Below are the code and all the weights of a small trained network. Each question names an input and a class and asks about switching units off, where a switched-off unit gives its printed mean instead of its output.

import numpy as np


def w(rows, s, z=0):
    codes = np.array(rows[::2]) - 128.0
    scale = np.full(codes.shape[1], s)
    scale[-1] = z or s
    return codes * scale


def f(y):
    return y / 2 * (1 + np.tanh(0.7978845608 * (y + 0.044715 * y**3)))


def log_softmax(a):
    a = a - a.max(-1, keepdims=True)
    return a - np.log(np.exp(a).sum(-1, keepdims=True))


def net(x, mask):
    res = np.array(x, float).reshape(1, 5) / 4 @ E
    y = f(res @ A[0][:, :-1].T + A[0][:, -1])
    res = res + np.where(mask, y, B[0][:, -1]) @ B[0][:, :-1]
    return log_softmax(res[-1] @ U[:, :-1].T + U[:, -1])


A, B = {}, {}
E = w([
[79,142,196,162,177,67,140,177,114,142],'x0',
[149,121,114,137,151,62,89,54,35,154],'x1',
[145,123,157,151,125,121,132,93,163,125],'x2',
[155,81,138,249,70,163,159,141,95,94],'x3',
[137,110,117,113,138,128,124,156,101,135],'x4',
],0.016)
A[0] = w([
[105,164,185,172,164,46,116,161,95,153,125],'N0',
[74,167,217,105,203,36,114,175,139,151,75],'N1',
[135,153,143,26,159,120,78,102,171,161,252],'N2',
[72,131,185,178,159,65,131,196,139,149,125],'N3',
[118,141,143,1,180,110,117,151,229,154,197],'N4',
[115,133,114,40,177,54,104,86,158,158,77],'N5',
],0.015,0.0041)
B[0] = w([
[106,90,90,164,77,115,181,78,164,133,207],'N0',
[85,69,146,156,88,144,163,249,161,122,232],'N1',
[153,108,64,105,213,122,71,70,114,120,231],'N2',
[105,185,248,118,136,116,144,183,100,126,204],'N3',
[141,111,80,194,38,81,200,59,63,141,251],'N4',
[105,78,95,91,132,180,78,121,221,146,222],'N5',
],0.016,0.027)
U = w([
[198,143,107,131,85,106,108,64,33,145,239],'0',
[130,103,121,116,53,222,128,185,184,134,255],'1',
[79,98,143,160,119,8,163,131,86,147,43],'2',
[115,177,215,125,146,117,140,175,94,106,53],'3',
[124,121,103,70,212,105,77,86,122,136,6],'4',
],0.013,0.0033)

Each question gives the input, the list of numbers given to net, and the class t.
The units are the neurons (one row each of A and B). Each row of codes is followed by its name. A weight is (code - 128) times the scale printed after its matrix; where a second scale follows, it is the last column's (A, B and U).
mask holds one flag per neuron, in row order. A switched-off neuron (its flag False) gives its mean, the last column of its row in B, instead of its output. The means were averaged over made-up inputs and are rounded, as every weight is.
A unit's drop is (log p(t) with every unit on - log p(t) with that unit switched off) / (log p(t) with every unit on - log p(t) with every unit switched off).
The circuit of an input: a set's keep is (log p(t) with only the set's units on - log p(t) with every unit switched off) / (log p(t) with every unit on - log p(t) with every unit switched off). Starting from all 6 units, units are removed one at a time, each time the one whose removal leaves the highest keep (on an exact tie, the one counted first), for as long as the keep stays at least 0.8.
circuit, biggest first: the units of the circuit, biggest drop first
unit that matters most: the unit with the biggest drop
k most important neurons: the k neurons with the biggest drops, biggest first
drop when u is switched off: that unit's drop, to one decimal
input [4,1,5,0,5], class 1: circuit, biggest first	[N4]
input [5,-2,-5,7,-2], class 3: circuit, biggest first	[N4 N3]
input [7,-6,3,1,2], class 3: 2 most important neurons	[N3 N5]
input [-3,1,0,7,-3], class 0: 4 most important neurons	[N1 N5 N3 N0]
input [-5,3,2,-5,-1], class 4: 2 most important neurons	[N5 N2]
input [-8,4,7,-8,-1], class 4: 2 most important neurons	[N5 N2]
input [7,1,-2,-1,-3], class 1: 2 most important neurons	[N1 N4]
input [6,0,3,7,0], class 3: 3 most important neurons	[N4 N3 N2]
input [4,-8,-5,0,2], class 2: 2 most important neurons	[N4 N5]
input [4,4,1,-5,-4], class 1: 2 most important neurons	[N5 N1]
input [6,1,-6,-7,1], class 1: drop when N1 is switched off	1.9
input [0,3,2,-1,5], class 4: drop when N4 is switched off	0.7
input [4,3,-6,-7,7], class 1: drop when N1 is switched off	0.9
input [-4,1,6,5,-7], class 0: unit that matters most	N1
input [3,-7,7,-8,-1], class 2: drop when N4 is switched off	8.0
